Each row is followed by its class.
[ 172 -380   69  -44  317  594 -273 -254  234  750 -340 -551 -185   41
   28 -190  -48 -101   41   53 -112  301 -196  -53  271 -164 -115  101
  270 -394 -229  -21 -148]
k_910
[  25 -177   16  214 -454  147  -35  280 -600   90   11 -112 -203 -284
  411  194 -227  251  161  -84  196  250  249  180  -62  134 -261  236
  -59  279  322 -299 -228]
k_734
[ 348  257  142 -155   52  443  272 -100   51  533  109  -34  317  191
   86   86 -197  -40  -99  -48  -25  224 -260 -148  155  504  -14  -34
 -171 -344 -335  206  227]
k_682
[  38  114   48 -130    3  333  214   43   56  563  157 -152  272  278
   72    3   -6  110 -162   63 -173  151 -176  -98  143  296 -152  -30
 -414 -349 -365  -32  398]
k_331
[  73   51   91 -267  -39  415  323 -297  127  743  -28 -269  184  101
   25 -127   38   65 -198  -46  -72   86 -377 -292  227  422 -112 -152
  -24 -510 -407  128  401]
k_468
[ 234  332  -77 -393  -66  704  378  -19  -52  639  168 -136   15  259
   50  -59   -2  238  -27 -213  -76  -40 -326 -179   77  615 -102 -154
  -94 -223 -344  161  514]
k_968
[ 509  172  235    7 -371  218  -50 -212 -189 -145 -520  -85 -158 -327
  -27   56 -480  198  307 -112   26  395  -23 -331  276 -440 -536  149
 -720  103  -10  -95  380]
k_910
[ 570  247  402   66  -96  396  105 -379 -404  -90 -542   64 -135  -91
  -94  147 -484  293  125 -144  -92  301  -16 -184  108 -156  -73  199
 -582 -111   -1   43   60]
k_456
[ 242 -544  162   82  279  759 -381  -96   18  716 -208 -558 -410  117
  293  -86   49   74   61  130    4  536 -316  267  178   77   60  238
  323 -514 -290 -185 -353]
k_734
[ 135 -297  196  192 -386  -19 -196  319 -557   68  -92 -236 -313 -281
  469  138 -301  218  244 -106  125  144   61   86  -54  112 -114  186
  -30  253  306 -332 -257]
k_682
[  83   98  294 -164   81  362  317 -214  -88  771   13 -168  373  172
  158   49 -268  200 -164   66 -119   70 -360 -158  178  516  -42 -124
 -101 -340 -247  102  406]
k_907
[  50   -9   97 -153  -94  370  272   28  126  632  289  -82   30  150
  172  -83   70  136 -248   78  -14  160 -296   89   58  433 -142  -63
 -140 -408 -294    7  450]
k_640
[ 201 -232   71  110 -264  287  128  160 -509  109 -100 -125  -47 -307
  296  121 -207  289  191  -80  130  335   44 -132   79   90 -118  220
    0  356  156 -370  -91]
k_734
[ 525  231  193  -46 -282  597  104 -265    5  -32 -364   60 -160 -115
  -82   30 -418   48  303 -153  -81  458   51 -295  300 -339 -398  191
 -696   -2 -147  -45  296]
k_682
[ 181  -86  151  116 -268  302  195  -44 -407  117 -134 -235 -153 -286
  519   62 -332  100  223  -64  100  270  188  119   84  187 -138  265
  176  174  194 -154 -221]
k_907
[ 271  130  292 -108 -160  490  164 -407  -95   56 -526 -116 -173 -156
 -108 -171 -346  253  292 -141  -81  394  -90 -350  250 -266 -384  175
 -521 -193 -129   37  413]
k_456
[  10  -89   92 -266   34  438  381 -116  -57  683  141 -184  -13  150
   31  -66   62  278 -235    1   84   94 -352 -207   83  567  -80  -77
  -97 -368 -289  -12  515]
k_968
[-110  129 -130 -256 -147  350  325 -134  289  744   88 -304  340  146
  175 -119    6  -46 -128  -13  -41  250 -178 -437  366  352 -317 -118
 -200 -409 -451  119  605]
k_331
[ 144 -524  280  119  310  635 -592   31   70  566 -401 -408 -290  -16
  118  -14  -12  -69  207  -55 -143  491 -305  200  335   27   43  294
  248 -447 -364 -327 -282]
k_682
[ 283 -103   79   60 -424  352  318  -97 -582  -15 -154 -165 -164 -354
  202  120 -298  228  123 -130  110  131  198  -63  -49   42 -359  138
   88  540  369 -225 -122]
k_640
[ 268   81  271   18 -234  280   28 -143 -111  -67 -444  112 -252 -123
  -14   59 -297  377  325  -46    4  281  108 -132  107 -180 -410  203
 -589  -16  -62 -133  397]
k_468
[ 156 -362  106   43  329  495 -312 -102 -159  611 -297 -629 -162  141
  237 -191  -52  -48  -42   76  -86  381  -33  105  219  -42  -62  291
  255 -374 -204  -60 -360]
k_907
[-196 -499   95  122  243  568 -254 -144  -85  597 -259 -589 -193   33
   88 -196   21 -137  -46   46  -12  505 -218  142  212 -104  -29  242
  261 -600 -152  -94 -451]
k_331
[  66  202   94 -306 -109  141  318 -358  -50  836 -239 -362  394   64
  -43  -86 -114   71 -186 -153  -79  170 -446 -380  168  431 -257 -134
 -121 -449 -285  209  447]
k_907
[ 346  252  363  104  -94  206   37 -593 -226  -33 -559  -63  135  -84
 -159  102 -330   -8  142  -52  -90  410   -3 -170  247 -153 -192  191
 -615 -230 -167   94   27]
k_642
[ 144   14   -8 -303 -127  394  461 -288   14  818   26 -423   48   61
   41 -151  -21   84 -251  -24   50  229 -406 -334   73  493 -114  -67
  -84 -514 -249  172  424]
k_968
[ 236  -68   50  107 -126  210   64 -104 -590  232 -190 -269  -41 -284
  168  175 -229  260  143 -213   35  149   -4  120 -109  100   20   90
   98  330  372 -156 -335]
k_907
[ 163 -236  -35  -45  210  656 -255  -22 -153  826 -428 -539 -240  -20
  113 -193  -77   45   35  -87  -45  332  -92  -78  214   59  -19  253
  453 -310 -205  -10 -182]
k_734
[  -3 -236  199   68 -183  146   12   44 -300   86  -30 -157 -168 -167
  291  193 -147  127   99 -145  -69   52  205  155  -42   94 -268  165
  130  154  133 -343 -166]
k_642
[ 332  257  -53    0  -55  614  105 -259 -199  215 -495 -135   51  -49
 -171   54 -167  291  408 -237  -66  441  -78 -210  195  -38  -85  131
 -516 -177 -174   53   34]
k_456
[ 144 -523   48   79  180  874 -108 -253  186  576 -145 -388 -490  -64
  270  -50   39   79  -11  190  106  764 -259  115  158 -159   -3  272
  434 -408 -157 -168 -279]
k_907
[  -7 -198   19   47 -433  117  159   93 -378  130  -74 -201 -154 -346
  323  -12  -22  167  170 -191  139  418   40  -18   28  139 -298  277
 -146   74  122 -287  -31]
k_331
[-178  119  -52 -185 -213  186  349 -124  203  627  188 -116  354  263
   41  -58   -1 -114 -266  153  -39  219 -234 -285  301  236 -303  -59
 -521 -401 -337   39  521]
k_907
[ -54   42  -59 -216 -188  463  375 -268  160  803  252 -280   39  169
  246 -161   38 -102 -260  164  -22  388 -316  -89  239  256 -106   38
 -215 -501 -284  118  325]
k_907
[  18   64  -46 -290 -111  435  522  -87   83  679  337 -186  125  129
   77  -93   70  210 -286  -65   90  -16 -289 -202   50  517 -250 -247
  -80 -295 -201   99  517]
k_456
[ -76  101   34 -162  142  607  428 -353   60  673   38 -328  391  267
  117   42  -45  205 -160   32 -102  171 -427   67   73  444 -168 -151
  126 -467 -197  148  200]
k_907
[ 527  359  327  -39 -305  323  -51 -234 -262   76 -576  -92 -325 -156
   14   13 -406  162  260 -225  -33  330  -46 -382  256 -229 -330  221
 -646   -8 -175  -33  277]
k_910
[-233 -254   86   31 -348  -98   13  -66 -406   90  -82 -142 -103 -221
  236   47    6  138  149 -176  -11   78   78  141  -31  167 -200  162
  -38  132  247 -266 -146]
k_907
[ 118  355 -122 -218  -61  456  346   37  138  891   75 -218  180   85
  -24  -18 -144   37 -134  -36   47  115 -222 -305  123  510  -60 -114
  -82 -447 -363  267  442]
k_682
[ 135  217  217   51 -333  159  -35 -336  -85   93 -502 -255  -73  -99
   42  -20 -291  133  275  -47  -96  361    2 -135  208 -393 -576  151
 -682  -55  -40  -70  295]
k_468
[  84    6  -71 -169    1  836  369 -239  100  899   23 -184  381   52
   70  -13   85  212 -133  -14  -50  342 -353 -232  291  578 -138  -78
   70 -501 -427   95  329]
k_910
[  -9 -351 -142   76  199  709 -205  -94   21  792 -171 -711 -396   16
  230 -316   28 -145  -89  120   11  393  -76   73  178 -105   29  284
  368 -482  -75   62 -361]
k_968
[ 146  -85 -109  -80 -565  135  248 -138 -400  186 -128   -4 -198 -355
  157   78 -239  -89   -7 -192   96  193  201 -311  133   69 -141  225
  -83  265  289  -92  -34]
k_910
[ 355  254  406   -2  -92  272  165 -644 -109   77 -759  212 -128  -58
  -79  149 -293  218  131 -167  -33  375 -143 -239  268  -88  -88  169
 -398 -179 -166   31  216]
k_456
[ 451  385  -48 -115 -151  348  177 -262 -408   43 -565 -139   25 -209
 -251   28 -250  317  313 -312   46  304   -5 -378  117 -188 -316  112
 -463  108  -68   87  170]
k_642
[ 120   31 -156  118 -455  166   10  168 -447  289 -186 -287  -96 -326
  370  147 -162  183  161  -76   76  290   40    7   53  -67 -290  192
   17  291  206 -211 -185]
k_682
[ 284 -441  195  -55  365  699 -313  -21 -140  678 -465 -408 -437   -7
  115  -91  -41  171   51 -155  -80  403 -177  -29  225    4   86  273
  424 -466 -375 -173 -266]
k_640
[ 212  134  278   30 -157  473  149 -118 -121 -276 -519   18 -201  -61
  -85  -59 -318  423  389 -245  -69   26  108 -195  116  -10 -330  170
 -600 -218  -82  -96  294]
k_907
[ 147  293   92 -252  -94  395  350 -213  218  753  117 -229  267  194
   68   34 -124   -3 -290   16 -135   23 -315 -189  168  387 -288 -186
 -154 -417 -366  171  506]
k_682
[  41  106  -86 -130 -153  378  430 -237   68  653  307 -512   73  158
  157  -28    2  156 -234  302  -63  226 -298   27  -43  328  -67  -85
 -319 -528 -214  169  349]
k_640
[  99 -127  109   -3 -475   99   50   32 -158   49  -47   24 -236 -302
  431   56 -220  -39  151 -214   47  290  280  -75  268  -41 -376  202
 -120  307   98 -308  184]
k_456
[-104   36   70 -211 -154  193  311  -79  280  725  108 -315  144  184
  184 -189  -13   32 -141  102  -55  178 -234 -252  184  351 -293  -49
 -301 -525 -366   43  602]
k_910
[ -46   42  -36   50 -459  109  130   74 -496  323 -250 -530  -55 -282
  403    4 -281  152  278 -141  133  197   19 -180   88  151 -317  143
   39  222  175 -160  -31]
k_734
[ 580 -205  210   38  515  737 -533  182   86  656 -404 -405 -288    6
   90   -4 -283  -69  225  118  -72  298 -225  -25  329 -181   39  195
  419  -86 -382 -125 -237]
k_910
[ 110  291 -123 -237  -67  376  448 -109  221  708  195 -274  155  172
   87  -15  -35  173 -127  160   32   39 -299 -210  111  377 -111 -233
 -166 -193 -308  135  622]
k_682
[ 660  116  371   71 -198  695   99 -280 -110 -261 -408  207  -90  -64
  -16  197 -502  319  339 -157  -52  293  -54 -206  167  -31 -219  123
 -596  -52  -41  -51  187]
k_734
[ 155  -71  -27   58 -436  197  248   60 -643  -55 -197 -170 -187 -360
  278   18 -245   71  220 -158  208  270  148  -30   87  153 -141  275
   19  287  236 -194 -182]
k_968
[ 220  255  -17 -370 -127  397  499 -210  110  641  234 -201  210  172
  -45  -63  -30  -19 -198 -118  -83  -70 -245 -482  113  551 -115 -179
 -278 -291 -334  205  490]
k_968
[ 194 -505  140  -15  169  699 -149  -40  129  434 -323 -471 -474 -105
  217 -127 -145   44   97  105   76  405 -177  -77  332 -113 -177  262
  216 -374 -259 -220    8]
k_331
[  26 -129   81  241 -300  265 -152  112 -489  179 -178    4 -147  -90
  428  209 -180  269  182  -62   36  215  164  316  -88  164 -157  224
  131  186  323 -156 -342]
k_468
[-369 -277  -32   55 -499 -244   49   18 -242  249   49 -196 -152 -329
  261  -51  -59  -32  111   88  165  266  158 -108   89  -49 -297  243
 -249  134  220 -229   74]
k_734
[ 254 -525   19    5  210  653 -343   55   32  546 -271 -572 -327  -89
   63 -218  -20  -17  129  136   85  661 -259 -185  324 -229  -84  301
  117 -400 -357 -198 -152]
k_734
[ 305  238  325   40 -174  188  -35 -529  -61 -187 -611   66  117  -83
 -151  112 -364   25  125 -229 -140  332  -63 -461  349 -326 -303  161
 -848 -359 -168  123  121]
k_331
[ 100 -218   32  231 -398  345  178  313 -437  -15  130 -156  -89 -182
  530  191 -247  239  147  -77  124  110  321  141    9  282 -252  135
  -77  258  246 -355 -167]
k_331
[ 247   95  -30 -292  -64  378  474 -194  101  524   80  -60  288  133
 -116  -31  -32   50 -217  -57   79  164 -465 -484  146  549   18 -137
 -280 -380 -288  203  481]
k_331
[-152   91 -131 -195 -193  301  391  -47  158  768  131 -359  238  232
   65 -165   95   44 -165   93  -64  192 -152 -161  161  380 -220 -131
 -232 -460 -393   10  524]
k_468
[ 209  215  238 -209 -133  430  457 -257 -139  794   54 -252  -11  128
   93  -46 -298   48 -295   80   -4  200 -196 -159   86  435 -100  -62
 -139 -384 -258  153  463]
k_968
[ 439  230  289   59 -237  472   38 -360 -265   61 -580   92 -124 -100
  -63  137 -354  206  258  -85  -22  421  -34 -300  241 -153 -239  220
 -536  -57 -160  -10  110]
k_642
[ 293 -221   55  201 -308  369   96  -47 -662  147  -99 -341 -223 -383
  327  171 -326  293  243  133  189  471  249  106  -56   21 -131  241
   25  309  287 -194 -285]
k_468
[ 256  -11  -13  108 -208  497  235   70 -452  162  -60 -195  -82 -279
  398  207 -255  245  241 -180  115  192  243   23   43  114 -229  164
  191  434  205 -238 -282]
k_682
